Here is a tiny trained network, its code and every weight. The questions are about switching its units off for an input and a class, where a switched-off unit gives its printed mean instead of its output.

import numpy as np


def w(rows, s, z=0):
    codes = np.array(rows[::2]) - 128.0
    scale = np.full(codes.shape[1], s)
    scale[-1] = z or s
    return codes * scale


def norm(h):
    return h / np.sqrt((h * h).mean(-1, keepdims=True) + 1e-5)


def f(y):
    return np.maximum(y, 0)


def log_softmax(a):
    a = a - a.max(-1, keepdims=True)
    return a - np.log(np.exp(a).sum(-1, keepdims=True))


def net(x, mask):
    res = np.array(x, float).reshape(1, 7) / 4 @ E
    u = 0
    for l in range(2):
        y = f(norm(res) @ A[l][:, :-1].T + A[l][:, -1])
        res = res + np.where(mask[u : u + 9], y, B[l][:, -1]) @ B[l][:, :-1]
        u += 9
    return log_softmax(norm(res)[-1] @ U[:, :-1].T + U[:, -1])


A, B = {}, {}
E = w([
[129,127,124,127,128,129,130,122,128],'x0',
[110,47,110,146,132,179,181,183,154],'x1',
[128,128,125,128,128,129,128,125,128],'x2',
[207,72,120,93,142,105,84,148,30],'x3',
[128,128,123,130,127,129,130,129,126],'x4',
[162,125,146,81,5,180,121,128,137],'x5',
[128,128,126,127,128,129,129,127,128],'x6',
],0.014)
A[0] = w([
[115,214,109,122,120,133,135,88,147,115],'0.n1',
[88,196,133,121,100,159,142,138,200,74],'0.n2',
[116,161,129,127,184,122,119,101,110,44],'0.n3',
[128,126,126,124,255,116,127,142,109,125],'0.n4',
[110,170,104,137,176,121,157,110,145,45],'0.n5',
[107,48,115,129,186,146,159,125,151,34],'0.n6',
[66,173,133,152,208,120,146,137,189,167],'0.n7',
[80,105,126,129,130,162,169,117,190,4],'0.n8',
[113,135,145,130,144,96,150,137,121,8],'0.n9',
],0.019,0.0036)
B[0] = w([
[118,148,221,189,89,115,149,121,64,198],'0.n1',
[56,157,120,185,122,83,154,133,129,216],'0.n2',
[178,160,135,122,207,104,58,147,208,177],'0.n3',
[47,169,110,162,95,93,147,152,163,242],'0.n4',
[180,150,113,103,107,177,121,144,89,184],'0.n5',
[120,75,145,193,146,117,166,150,73,202],'0.n6',
[191,75,138,42,134,174,108,94,57,252],'0.n7',
[156,116,93,110,127,142,102,164,252,195],'0.n8',
[154,115,157,143,29,116,134,110,154,144],'0.n9',
],0.019,0.016)
A[1] = w([
[151,194,84,75,107,70,43,130,174,135],'1.n1',
[142,109,186,131,189,173,124,123,131,75],'1.n2',
[51,101,104,153,158,119,171,131,174,9],'1.n3',
[71,245,102,131,149,94,122,49,144,89],'1.n4',
[186,91,164,117,114,150,104,133,108,146],'1.n5',
[162,38,68,49,144,228,163,119,116,96],'1.n6',
[120,128,109,158,202,61,120,125,143,95],'1.n7',
[89,142,65,118,144,157,148,107,251,47],'1.n8',
[182,190,127,8,118,151,75,21,69,1],'1.n9',
],0.018,0.0029)
B[1] = w([
[149,160,112,83,115,89,75,61,160,208],'1.n1',
[134,141,133,87,150,124,116,136,99,155],'1.n2',
[182,173,149,158,98,142,97,184,72,195],'1.n3',
[74,82,116,84,158,157,187,10,163,207],'1.n4',
[137,106,150,91,197,175,140,118,123,223],'1.n5',
[5,121,112,42,142,137,157,71,150,254],'1.n6',
[118,84,49,135,116,93,103,111,109,178],'1.n7',
[234,98,127,115,113,137,97,173,192,174],'1.n8',
[226,177,150,196,140,117,99,214,79,243],'1.n9',
],0.021,0.014)
U = w([
[240,197,198,109,181,145,80,138,51,221],'0',
[44,54,121,17,184,203,172,145,120,250],'1',
[132,141,50,103,132,43,64,18,181,18],'2',
[76,82,71,228,108,86,146,207,53,58],'3',
[54,169,207,209,56,124,204,35,137,100],'4',
[193,101,130,138,59,172,127,215,247,54],'5',
],0.012,0.0015)

Each question gives the input, the list of numbers given to net, and the class t.
The units are the neurons (one row each of A and B). Each row of codes is followed by its name. A weight is (code - 128) times the scale printed after its matrix; where a second scale follows, it is the last column's (A, B and U).
mask holds one flag per neuron, layer by layer. A switched-off neuron (its flag False) gives its mean, the last column of its row in B, instead of its output. The means were averaged over made-up inputs and are rounded, as every weight is.
A unit's drop is (log p(t) with every unit on - log p(t) with that unit switched off) / (log p(t) with every unit on - log p(t) with every unit switched off).
The circuit of an input: a set's keep is (log p(t) with only the set's units on - log p(t) with every unit switched off) / (log p(t) with every unit on - log p(t) with every unit switched off). Starting from the 12 units with the biggest drops (on a tie, the unit counted first), units are removed one at a time, each time the one whose removal leaves the highest keep (on an exact tie, the one counted first), for as long as the keep stays at least 0.8.
units of the circuit, in order: the units of the circuit, biggest drop first
unit that matters most: the unit with the biggest drop
top k neurons: the k neurons with the biggest drops, biggest first
top k neurons in layer l: the k neurons of layer l with the biggest drops, biggest first
drop of u: that unit's drop, to one decimal
input [-5,-1,-4,-8,3,-3,7], class 0: units of the circuit, in order : 0.n7; 1.n9
input [-8,6,-3,1,0,-2,-7], class 3: unit that matters most : 0.n6
input [-7,0,7,-5,2,3,-1], class 4: top 2 neurons in layer 0 : 0.n1; 0.n2
input [-4,-3,-5,1,-6,-2,3], class 2: top 2 neurons in layer 0 : 0.n4; 0.n3
input [-4,-7,-6,0,6,5,-4], class 4: top 2 neurons : 0.n7; 0.n5
input [-3,-6,6,-5,7,-1,-2], class 0: top 2 neurons in layer 0 : 0.n7; 0.n4
input [-1,1,-6,-1,-6,8,2], class 5: top 2 neurons in layer 1 : 1.n8; 1.n6
input [5,0,1,-2,-2,-8,0], class 0: top 4 neurons : 0.n7; 1.n9; 0.n3; 0.n5
input [-6,6,4,8,8,0,2], class 3: top 2 neurons : 0.n7; 0.n5
input [4,1,-6,2,2,7,-3], class 1: top 2 neurons in layer 0 : 0.n4; 0.n1
input [-3,2,1,-6,5,8,-7], class 5: top 2 neurons : 0.n8; 1.n8
input [-7,3,2,2,-4,-8,5], class 3: top 2 neurons : 0.n4; 0.n6
input [7,-4,-1,1,-6,-4,-2], class 2: top 3 neurons : 0.n4; 0.n3; 1.n4
input [-5,-3,-6,0,2,8,5], class 4: units of the circuit, in order : 0.n7
input [-8,4,8,-7,-3,1,5], class 5: top 3 neurons : 0.n8; 0.n2; 1.n8
input [-5,-5,3,-7,-7,-1,6], class 0: top 2 neurons : 0.n7; 0.n4
input [8,1,2,5,0,-7,-8], class 3: top 2 neurons in layer 0 : 0.n6; 0.n8
input [8,-5,2,1,-7,-6,-5], class 2: top 4 neurons : 0.n4; 0.n3; 1.n1; 1.n4
input [6,-1,-6,4,-2,0,1], class 2: top 3 neurons : 0.n7; 0.n6; 0.n1
input [5,7,4,3,-6,-6,-6], class 3: units of the circuit, in order : 0.n4
input [1,-2,-4,-8,3,-7,-1], class 0: units of the circuit, in order : 0.n7; 1.n9
input [5,2,0,0,6,7,4], class 5: top 2 neurons in layer 0 : 0.n7; 0.n1
input [6,-5,6,-6,2,-8,5], class 0: drop of 0.n7 : 3.5
input [-8,-8,-8,-6,-3,-2,-8], class 0: drop of 0.n7 : 3.1
input [2,8,5,-6,4,4,5], class 5: drop of 0.n8 : 0.1
